Here is a tiny trained network, its code and every weight. The questions are about switching its units off for an input and a class, where a switched-off unit gives its printed mean instead of its output.

import numpy as np


def w(rows, s, z=0):
    codes = np.array(rows[::2]) - 128.0
    scale = np.full(codes.shape[1], s)
    scale[-1] = z or s
    return codes * scale


def norm(h):
    return h / np.sqrt((h * h).mean(-1, keepdims=True) + 1e-5)


def f(y):
    return y / 2 * (1 + np.tanh(0.7978845608 * (y + 0.044715 * y**3)))


def log_softmax(a):
    a = a - a.max(-1, keepdims=True)
    return a - np.log(np.exp(a).sum(-1, keepdims=True))


def net(x, mask):
    res = np.array(x, float).reshape(1, 3) / 4 @ E
    u = 0
    for l in range(4):
        y = f(norm(res) @ A[l][:, :-1].T + A[l][:, -1])
        res = res + np.where(mask[u : u + 3], y, B[l][:, -1]) @ B[l][:, :-1]
        u += 3
    return log_softmax(norm(res)[-1] @ U[:, :-1].T + U[:, -1])


A, B = {}, {}
E = w([
[61,77,89],'x0',
[85,181,254],'x1',
[143,4,235],'x2',
],0.0058)
A[0] = w([
[78,2,93,109],'0.n0',
[86,68,197,187],'0.n1',
[96,190,84,4],'0.n2',
],0.009,0.0031)
B[0] = w([
[2,152,164,243],'0.n0',
[140,108,209,253],'0.n1',
[111,134,180,147],'0.n2',
],0.0084,0.0034)
A[1] = w([
[165,61,107,28],'1.n0',
[89,141,106,4],'1.n1',
[173,171,1,23],'1.n2',
],0.0069,0.0035)
B[1] = w([
[102,78,210,47],'1.n0',
[181,94,241,45],'1.n1',
[68,11,79,254],'1.n2',
],0.011,0.0013)
A[2] = w([
[55,31,56,4],'2.n0',
[89,124,1,217],'2.n1',
[193,81,166,42],'2.n2',
],0.0097,0.004)
B[2] = w([
[126,174,181,189],'2.n0',
[156,251,83,254],'2.n1',
[237,99,199,128],'2.n2',
],0.014,0.0064)
A[3] = w([
[106,77,42,3],'3.n0',
[109,141,173,185],'3.n1',
[112,3,110,151],'3.n2',
],0.015,0.0043)
B[3] = w([
[70,153,92,101],'3.n0',
[160,2,51,254],'3.n1',
[75,195,35,190],'3.n2',
],0.009,0.0041)
U = w([
[215,23,199,67],'0',
[121,187,113,226],'1',
[8,17,184,4],'2',
],0.014,0.0027)

Each question gives the input, the list of numbers given to net, and the class t.
The units are the neurons (one row each of A and B). Each row of codes is followed by its name. A weight is (code - 128) times the scale printed after its matrix; where a second scale follows, it is the last column's (A, B and U).
mask holds one flag per neuron, layer by layer. A switched-off neuron (its flag False) gives its mean, the last column of its row in B, instead of its output. The means were averaged over made-up inputs and are rounded, as every weight is.
A unit's drop is (log p(t) with every unit on - log p(t) with that unit switched off) / (log p(t) with every unit on - log p(t) with every unit switched off).
unit that matters most: the unit with the biggest drop
top k neurons: the k neurons with the biggest drops, biggest first
drop of u: that unit's drop, to one decimal
input [1,4,3], class 0: unit that matters most => 0.n1
input [-5,-8,8], class 2: top 2 neurons => [2.n1; 0.n0]
input [3,-3,3], class 2: top 2 neurons => [0.n0; 2.n1]
input [-3,3,0], class 0: top 2 neurons => [2.n1; 0.n0]
input [1,-7,5], class 2: top 3 neurons => [0.n0; 1.n0; 3.n1]
input [-2,4,5], class 0: top 2 neurons => [0.n0; 2.n2]
input [0,8,-1], class 2: top 2 neurons => [2.n1; 2.n2]
input [7,5,-3], class 2: top 4 neurons => [2.n1; 1.n2; 1.n1; 0.n2]
input [-3,7,-1], class 2: top 2 neurons => [2.n1; 2.n2]
input [8,6,-1], class 2: drop of 2.n1 => 0.8
input [-5,3,3], class 0: drop of 2.n1 => 0.1
input [-8,5,3], class 0: drop of 2.n1 => 0.2
input [0,6,5], class 0: drop of 0.n1 => 0.1
input [-2,0,3], class 0: top neuron => [2.n2]
input [-3,5,1], class 0: top 2 neurons => [2.n1; 0.n0]
